In the rows, zero is written as 128.
Each row of numbers belongs to one of the objects below and depends on some of the facts about them. Some rows are named. Which object is each other row?

Facts:
flenan: τ metun; λ b
pevu: τ rorim, fludras; λ d
vubam: τ redor, brukeflis, klosta, trafum; λ d
grasun: τ brukeflis, brudrem; λ b
rokis: τ trosil, truna; λ c
pagri: τ kevan, flenan; λ a
bigi: τ vivodar, luvem, drifluk, rorim; λ a
nesodrik: λ a
statra: τ metun; λ a
vedes: τ kestedrem, klosta; λ a
brudrem: τ metun; λ a
sitin: τ noflu, nesodrik, kevan; λ e
gebeklil: τ metun; λ a
lostime: λ c
brukeflis: τ brudrem; λ d
klosta: λ a
trenin: τ metun, skistom; λ a
datak: τ metun, dabru, vubam; λ d
greflun: τ metun; λ b
vagre: λ a
fudus: τ noflu, vokle; λ e
ziku: τ novan, brudrem; λ b
seklu: τ zuplol, kluklis, breken; λ a
dremon: τ noflu, sitin, bosto; λ c
brigar: τ kastir; λ c
pegoklus: τ brukeflis; λ b
skezal: τ kiral, nesodrik, tase; λ e
gasku: τ flafo, grasun; λ a
silu: τ metun, brudrem; λ a
plasti: λ b
kastir: τ skistom; λ a
skodro: τ zilom, suni, brudrem; λ e
brazi: λ b
galan: τ leplok, donal, gebeklil, topibon; λ a
keku: λ d
litul: τ brukeflis, pegoklus; λ b
pezer: τ statra; λ e
brilo: τ brudrem; λ a
kluklis: τ skistom; λ e
plinol: τ silu; λ a
vatel: τ trenin, tepes; λ e
lestaklus: τ vedes; λ c
vusa: τ trosil; λ e
klages: τ zubridom; λ d
skaron: τ kastir, bosto; λ a
klefo: τ trugen; λ a
driper: τ brigar, brukeflis, plinol, tase; λ a
zeka: τ vadro; λ c
grafebrem: τ plasti, skistom; λ e
trugen: τ kastir; λ e
sibruzu: τ plabruflam, silu, fludras; λ e
drube: τ noflu, luvem, silu, metun, vebol; λ b
topibon: τ brudrem; λ e
veno: τ metun, vubam; λ a
bropa: τ flovol, vubam; λ a
plitan: τ flovol; λ c
veple: τ drana, skistom, brudrem; λ a
zubridom: τ punogos; λ a
metun: λ e
dabru: τ ziku, kevan; λ e
vadro: τ noflu, gebeklil; λ a
sosar: τ kiral, trenin; λ b
klidam: τ klisok, zubridom, brafus, flovol; λ b
tepes: τ ziku, boskas, metun; λ b
punogos: τ brukeflis, metun, rorim; λ b
rapok: τ silu; λ c
suni: τ grapum, pletos; λ a
klisok: τ gebeklil, metun; λ a
pladris: τ veton; λ c
stuplin: τ vagre, trenin, klosta; λ a
stuse: τ brukeflis, kevan; λ b
plabro: τ vusa, brudrem; λ a
trobu: τ ziku; λ e
bralaflan: τ pegoklus; λ a
grotun: τ pegoklus, skistom; λ a
skistom: τ silu, metun; λ b
teklis: τ bosto; λ b
sudok: τ metun, pamus; λ c
pletos: λ c
stubruk: τ silu; λ c
brodufi: τ pamus; λ c
drana: τ brodror, gebeklil; λ b
gekle: τ keku, trafum, stuki; λ e
skegri: τ novan, zistu, plopilo, trafum; λ d
vokle: τ novan; λ c
skiles: τ dremon, brodror, veton; λ b
butrek: τ grera; λ c
plabruflam: λ c
drusis: τ topibon; λ e
dolen: τ vagre, luvem, pegoklus, stubruk; λ a
truna: τ redor, vubam; λ a
boskas: τ trafum, brudrem; λ c
bosto: λ a
skidraflar: τ brilo, lostime; λ d
zere: τ metun; λ e
stazeklan: τ skaron, trenin, flovol; λ a
plopilo: τ plabruflam, novan, silu, bropa; λ b
sizor: τ metun, fludras; λ d
brafus: λ a
novan: τ trosil, brukeflis, trafum, brudrem; λ a
zistu: τ keku, trenin; λ a
brodror: τ metun; λ a
duve: τ gebeklil; λ b
zilom: λ d
tetun: τ redor; λ a
flafo: τ pladris; λ a
vebol: τ kiral, skistom; λ a
tase: τ luvem; λ e
fasta: λ a
kestedrem: τ grera, topibon; λ a
gotru: τ vorul, tetun; λ a
flevok: τ silu, metun; λ b
gagri: τ brudrem; λ e
stuki: τ trosil; λ a
dufel: τ plabruflam, tase, truna; λ c
dritrom: λ d
drifluk: τ klisok; λ a
grera: τ noflu, metun, trafum; λ a
modak: τ grapum, klosta; λ d
breken: τ klekli, veton; λ a
venis: τ trosil; λ a
trosil: λ a
pevi: τ silu, flovol, fludras; λ a
veton: τ metun; λ c
vorul: τ debem; λ c
kiral: τ vagre, metun; λ c
genol: τ trosil; λ d
debem: τ klekli, zere, metun; λ b
grikla: τ redor; λ a
donal: λ d
noflu: τ brudrem; λ b
kode: τ rorim; λ b
zuplol: λ c
fludras: τ pegoklus, silu, metun; λ b
trafum: τ punogos; λ d
tabok: τ grapum, modak, truna; λ a
riflon: τ rapok; λ b
luvem: τ silu; λ c
leplok: τ novan, butrek; λ b
plonem: τ kevan, skistom; λ b
klekli: τ noflu, metun; λ a
kevan: τ brudrem; λ b
fibam: τ silu, plinol, fludras; λ d
vivodar: λ a
redor: τ trenin, metun; λ a
flovol: τ brudrem, rorim; λ c
robra: τ leplok, pegoklus; λ e
rarur: τ novan, rorim; λ b
grapum: λ a
rorim: τ metun; λ a
pudal: τ pezer; λ a
sosal: τ veton; λ e
pamus: τ vagre, metun; λ e
planosis: τ zubridom, datak, skistom; λ c
fogrula: λ b
stiso: τ bosto; λ a

Named rows:
skegri: [116 134 113  97 122  81 112 137  96 120 123 110 122 143 135 117 153 126
 146 146  86 149 179 130 151 120 132 104 133 132 143 109]
dolen: [126 150 116  90 124 119 153 139  97 162  85  99  96 108 117 182 185 142
 103 106 100 126 146 105 156 119 129 129 132 148 121 134]
zere: [131 139 123 130 121 125 136 121 139 122 126 127 110 134 123 123  73 105
  72 146 108 134  95 121 115 110 155 128  84 132 128 152]
metun: [143 117 127 166 131 227 106  83 171 124 135 138 146 120 124 115 105 107
  81 137  95 128  35 122  55 163 163 144  70  86 117 155]
grera: [126 111 108 116  99 140 132 126 126 118 126 125 122 108 121 125 127 132
  97 151 135 141 142 107 152 130 134 113 103 123 115 147]
flevok: [125 147 119  97 113  94 126 135 109 163 105 106 108 136 138 138 116 116
  89 119 111 130 123 127 127 120 137 125 133 155 120 142]
greflun: [127 140 112 110  96  89 122 137 124 149 133 113 117 134 146 112  69 108
  81 121 122 131 110 121 122 124 148 122 120 155 117 153]
skiles: [120 128 104 104 114  29 144 143 123 151 130 130 112 164 135 111  70 119
  66 147 154 134 124 122 138  92 124 125 119 141 132 168]
pezer: [134 140 116 129 133 105 142 120 137 122 129 133 119 141 123 135  82 120
  90 139 112 135 108 132 116 102 147 130  98 134 127 138]
kastir: [131 107  96 118 149 111 151 110 150 160  94 149 116 196 107 128 168 155
 164  96 104 115 108 133 109 140 116 126  74 104 132 134]
trugen: [132 131 107 120 170  50 162 112 127 136  97 145 109 192 111 130 167 144
 149 125  95 132 121 166 114 105 127 138 100 116 144 149]
klefo: [132 120  93 107 150  64 164 126 130 146  94 142 103 188 100 130 148 149
 165 100 114 118 143 137 142 115 117 119  93 123 127 150]
kevan: [127 122 117 121 124 139 120 117 139 156 108 144 151 151 138  99 148 124
 131 152 130 135 103 149  93 137 125 135 156 109 112 144]
sitin: [121 114 115 112 133  90 160 127 125 133 113 139 108 157 123 134 140 133
  99 183 131 149 135 137 130  83 120 139 126 116 130 143]
bralaflan: [129 136 114 100 137 142 147 129 111 156  79 121 108 120 112 159 186 143
 123 129 111 126 138 111 143 124 128 123 142 126 111 121]
veple: [132 123 100 117 119  92 146 139 115 147  88 129 107 150 122 141 125 138
 141 148 133 127 134 115 143 106 126 112 117 134 117 140]
robra: [123 141 127 102 131 115 147 125  97 130  95 118 108 116 135 158 194 141
  98 158 108 152 153 146 152  86 136 137 153 132 119 120]
dufel: [120 175 122  92 160 110 132 134 114 144 126 102 117 152 133 128 145 127
 131 117  87 128 165 119 162 115 124 141 172 154 133 101]
gagri: [129 139 122 120 146 110 144 124 115 133  93 153 129 123 128 137 155 131
 137 167 121 150 137 150 126  84 128 126 157 128 115 114]

Name these rows:
No name comes twice in this set of rows, the named rows included.
[126 118 109 105 120 133 142 128 133 154 110 115  98 146 119 152 123 131
  97 118 111 117 110 105 138 136 127 123  94 128 127 149] -> vebol
[130 164 109 114 163  96 138 126 130 110 155 124 141 139 140 134  87 127
  81 121 123 135 162 105 158 115 130 143 163 167 124 138] -> lestaklus
[131 124 100 116 109  98 141 134 104 119 113 125 112 104 127 164 122 152
  97 148 153 143 174 106 170 103 136 115 129 147 109 158] -> galan
[127 104 116 125 106 163 105 121 125 129 113 131 134 127 122  94 190 140
 172 159 108 145 170 140 137 136 132 111 138  99 114 107] -> novan
[130 132 114 129 139  75 155 129 136 132 128 143 113 148 119 123  75 118
  82 171 126 140 106 123 119  85 131 132 110 133 135 143] -> sosal
[140 140 101 117 103  79 137 135 106 143  86 100  92 127 118 166 132 147
 142 103 113 123 136 123 146  99 147 114  98 157 111 127] -> bigi
[121 147 126  93 110  95 115 128 106 148 106 101 124 140 133  98 166 126
 140 118  95 143 169 162 136 118 136 124 162 130 118 118] -> plopilo
[140 142 101 130 191 128 142 107 129 114 114 181 179 141 135 157 119 132
 144 121 110 136 117 103 102 152 125 120 162 147 121 148] -> zilom
[126 133 114 115 115 110 117 126 130 150 122 129 129 132 140 113  84 112
  92 135 126 132  98 129 113 132 138 122 124 133 117 155] -> flenan
[133 163 109  97 167  91 180 135 118 118 142 150 120 119 118 132 111 131
 131  93 103 126 174 123 181 146 120 112 129 165 120 141] -> tabok
[133 165 122 111 172  76 168 131 104 121 104 158 126 124 127 140 134 135
 125 155 119 144 156 150 142  90 125 130 169 154 114 122] -> skodro
[133 134 102 128 126  92 123 129 137 124 131 110 131 149 140 142  85 134
  87 150 149 133 141 107 138  94 134 142 149 147 124 147] -> zeka
[135 137 111 125 156 183 145 100 154 108 156 148 149 111 112 123 128 130
 119  81  98 122 129 110 132 187 140 126 106 129 114 161] -> klosta
[125 141 111 107 173 110 134 117 142 159 107 111 126 200 128 141 159 143
 153 121  98 117 119 133 117 115 115 151 149 123 135 101] -> brigar
[125 142 111 112 120  96 122 130 111 137 101 113 119 132 136 184 122 116
  84 133  94 128 107  92 120 116 141 111 106 148 134 133] -> sizor

Now the same objects, written a new way:
Named rows:
plasti: [136 120 123 111 136 105 159 122 166 108 179 152 137 119 129  95 164 158
 142 124  96 106  80 150 126 105 102 100 157  73 142 133 127 111 152 137
  91 168 141  65 121 178 113 155 110 169]
grafebrem: [135 139 132 144 133  83 183 114 153  68 170 132 136 136 112 111 123 140
 133 189 109 158  90 147 117 121 100 110 147 125 119 143 133 136  68 114
 115 179 138 150 132 146 125 185 139 156]
klosta: [139 125 113 131 137  97 162 133 162  82 148 132 149 152 127  85 186 144
 150 125 119 117  82 152 124 131 105  77 158  76  92 149 139 112 138 143
  93 208 138 150 137 185 119 165  86 187]
dremon: [127 144 101 135 159 111 129 139 161 108 157 101 157 137 110  99 128 134
 115 154  91 129  93 175 127 115  79  86 149  96 153 183 151 149  99 113
  97 175 182 156 131 153 157 163 152 170]
noflu: [118 145 124 153 148 107  86 125 158 138 158  82 129 109 132 114 190 145
 115 155 123 130  90 151  99  93  83  82 135 121 181 138 138 134 128 109
  74 169 173  70 110 146 177 118 139 125]
drube: [130 128 123 152 144 105 119 151 162 111 128 141 125  88 108 101 128 152
 124 139 115 143  83 158 129 112 105 129 143 108 192 158 131 124 116 107
 112 191 148  67 129 154 133 129 133 163]
zere: [117 118 122 145 128  88 103 139 160  57 124 149 128 101 113 107 106 106
 120 148 125 201  87 158 122 108 125 121 177 120 129 153 128 142 124 105
 113 206 132 144 113 145 155 210 113 174]
boskas: [117 136 114 139 133  96 117 138 152 132 139  67 135 146 110 103 155 153
 111 148 107 133  90 165  96 141  72  64 137  98 112 124 141 148 138 107
  76 171 158 167 111 140 156 145 144 165]
fasta: [136 132 110 130 139 105 162 139 162  81 154 135 149 141 127  85 184 138
 151 129 119 116  84 151 121 127 103  83 154  80 105 145 139 113 143 137
  99 200 143 140 140 179 131 168  86 193]
lostime: [132 126 110 100 136 102 169 137 162  94 175 121 152 150 118  86 143 148
 134 120  85 107  91 164 118 136  85  67 159  60 116 155 135 130 162 131
  89 171 149 158 113 176 125 182 114 199]
donal: [140 124 128 133 143  85 166 114 165  77 150 127 147 136 122  75 170 143
 141 144  81  96  92 165 113 114  99  95 171  93 108 154 138 118 164 142
  93 191 140  74 108 170 128 198 105 197]
plonem: [135 138 127 149 132  98 165 114 161 107 163 123 137  99 113 115 144 163
 122 167 101 138  85 148 122 111  93 114 134 105 140 131 131 124  86 113
 112 155 146  67 148 146 113 127 147 149]
sosal: [130 130 120 146 151  96 131 123 156  86 154 141 135 144 112 102 124 127
 136 175 111 154  82 161 126 100 100 114 159 125 133 143 142 145  80 120
  96 199 153 162 124 149 142 198 139 161]
pudal: [132 140 105 166 145 102 138 137 157 102 122 119 145 130 113  98 167 142
 134 152 125 140  82 158 124 125  99 110 142 106 110 143 147 130  89 121
 105 210 154 148 159 154 135 157 121 177]
plopilo: [133 123 126 152 149 108 132 149 156 140 129 136 116 114 102  93 135 172
 139 147 110 116  76 159 130 124  96 138 131 107 182 125 136 124 114 115
  99 198 147  82 132 153 117 124 145 165]
skegri: [133 127 125 171 147  86 133 117 157 111 114 106 137 127 103  82 155 150
 126 169  86 118  85 172 116 118  95 131 153 122 102 128 147 137 112 124
  94 199 148  89 126 138 130 188 146 182]
brafus: [138 133 111 129 139 104 168 139 162  82 153 137 152 143 130  86 186 137
 151 125 120 113  84 150 119 130 102  83 155  77 106 147 138 113 146 141
  98 202 143 136 136 183 127 173  85 194]
topibon: [120 143 135 154 141  86 113 122 149 102 159  83 123 155 126 109 171 133
 128 181 133 147  93 149  88 113  87  64 142 136 139 122 137 144 109 112
  72 193 153 170  96 143 174 161 133 128]
pagri: [133 145 106 168 144 101 142 136 158  96 124 114 148 131 116 100 170 141
 132 154 126 139  83 156 119 121  97 103 142 112 106 145 146 131  96 119
 108 204 154 144 156 154 139 154 119 174]

Name these rows:
No name comes twice in this set of rows, the named rows included.
[138 129 124 149 155  89 143 130 154  97 148 143 129 149 107  98 120 140
 143 175 113 145  82 161 126 114  94 116 151 124 147 144 142 143  74 120
 102 209 148 170 118 153 133 186 144 160] -> tase
[138 143 134 148 124  80 209 106 153  52 180 129 140 128 110 116 120 143
 131 202 107 160  96 143 113 130 100 107 141 129 110 150 129 131  52 108
 127 167 133 147 141 142 122 178 142 156] -> kluklis
[125 147 129 174 139  95 126 195 149  87  84 104 118 101 108  90 151 140
 131 131 160 149 100 153  94 161 104  95 121 123 194 175 129 116 159  95
 125 236 133 130 117 159 164 107  93 182] -> silu
[118 134 100 163 134 107  95 156 165  63 103 133 148  81 119 102 146 106
 114 127 136 187  87 161 125 109 126 121 165 110 122 176 137 132 131 106
 126 214 150 119 150 151 164 180  97 190] -> gebeklil
[113 127 101 134 133 101  99 154 164  83 119 122 147  94 103 103 101 119
 100 123 103 179  92 174 124 122 107 109 167  90 130 176 134 147 149  99
 116 182 153 144 126 145 154 185 128 196] -> veton
[123 144 129 157 136  99 108 118 156 138 153  85 125 116 129 117 188 160
 118 159 123 130  87 146  92 104  80  76 129 117 153 116 133 135 129 110
  75 161 157  73 113 142 158 110 136 129] -> kevan
[130 151  97 168 164 116 114 140 161  95 134 118 157 120 123  99 171 123
 128 159 124 141  88 162 128 101  98 107 146 116 141 170 154 132  84 120
 105 209 178 132 156 157 164 166 124 169] -> vadro
[122 149 113 169 136 106 129 141 151 108 131  84 136 134 121  99 193 141
 129 156 135 135  87 148  99 130  93  87 130 119 113 119 142 129 116 112
  88 202 153 139 143 149 162 147 113 165] -> plabro
[116 125 123 163 135 111 144 124 150 104 143  98 131 113 100  71 159 140
 132 174  72 108  88 166 117 130 108 180 149 128  99  92 142 132 123 115
  88 196 145  69 142 129 149 224 145 202] -> genol
[120 106 122 166 112  71 104 144 163  91  85 100 132 117 105 102 156 137
 118 141 132 179  79 162 142 162 132  88 164  96  71 155 142 119 108 119
 100 233 117 169 163 159 111 146 112 163] -> redor
[130 135 120 147 155  98 126 123 155  91 161 134 135 145 115 101 132 127
 136 178 112 153  84 161 125 100  99 113 157 129 147 148 143 145  77 119
  93 202 159 159 121 151 152 197 142 156] -> fudus
[133 136 122 157 137  93 116 113 156 152 129 119 122 127 119 116 175 173
 125 146 125 137  70 147  88  87  70  97 131 108 117  82 127 147 136 116
  85 158 151  83 108 136 132 125 131 149] -> grasun
[123 121 122 141 133  87 114 134 159  67 130 149 129 116 112 106 110 116
 125 152 122 188  85 158 125 108 120 121 173 120 124 149 131 143 114 110
 110 205 134 150 114 148 143 205 116 171] -> pamus

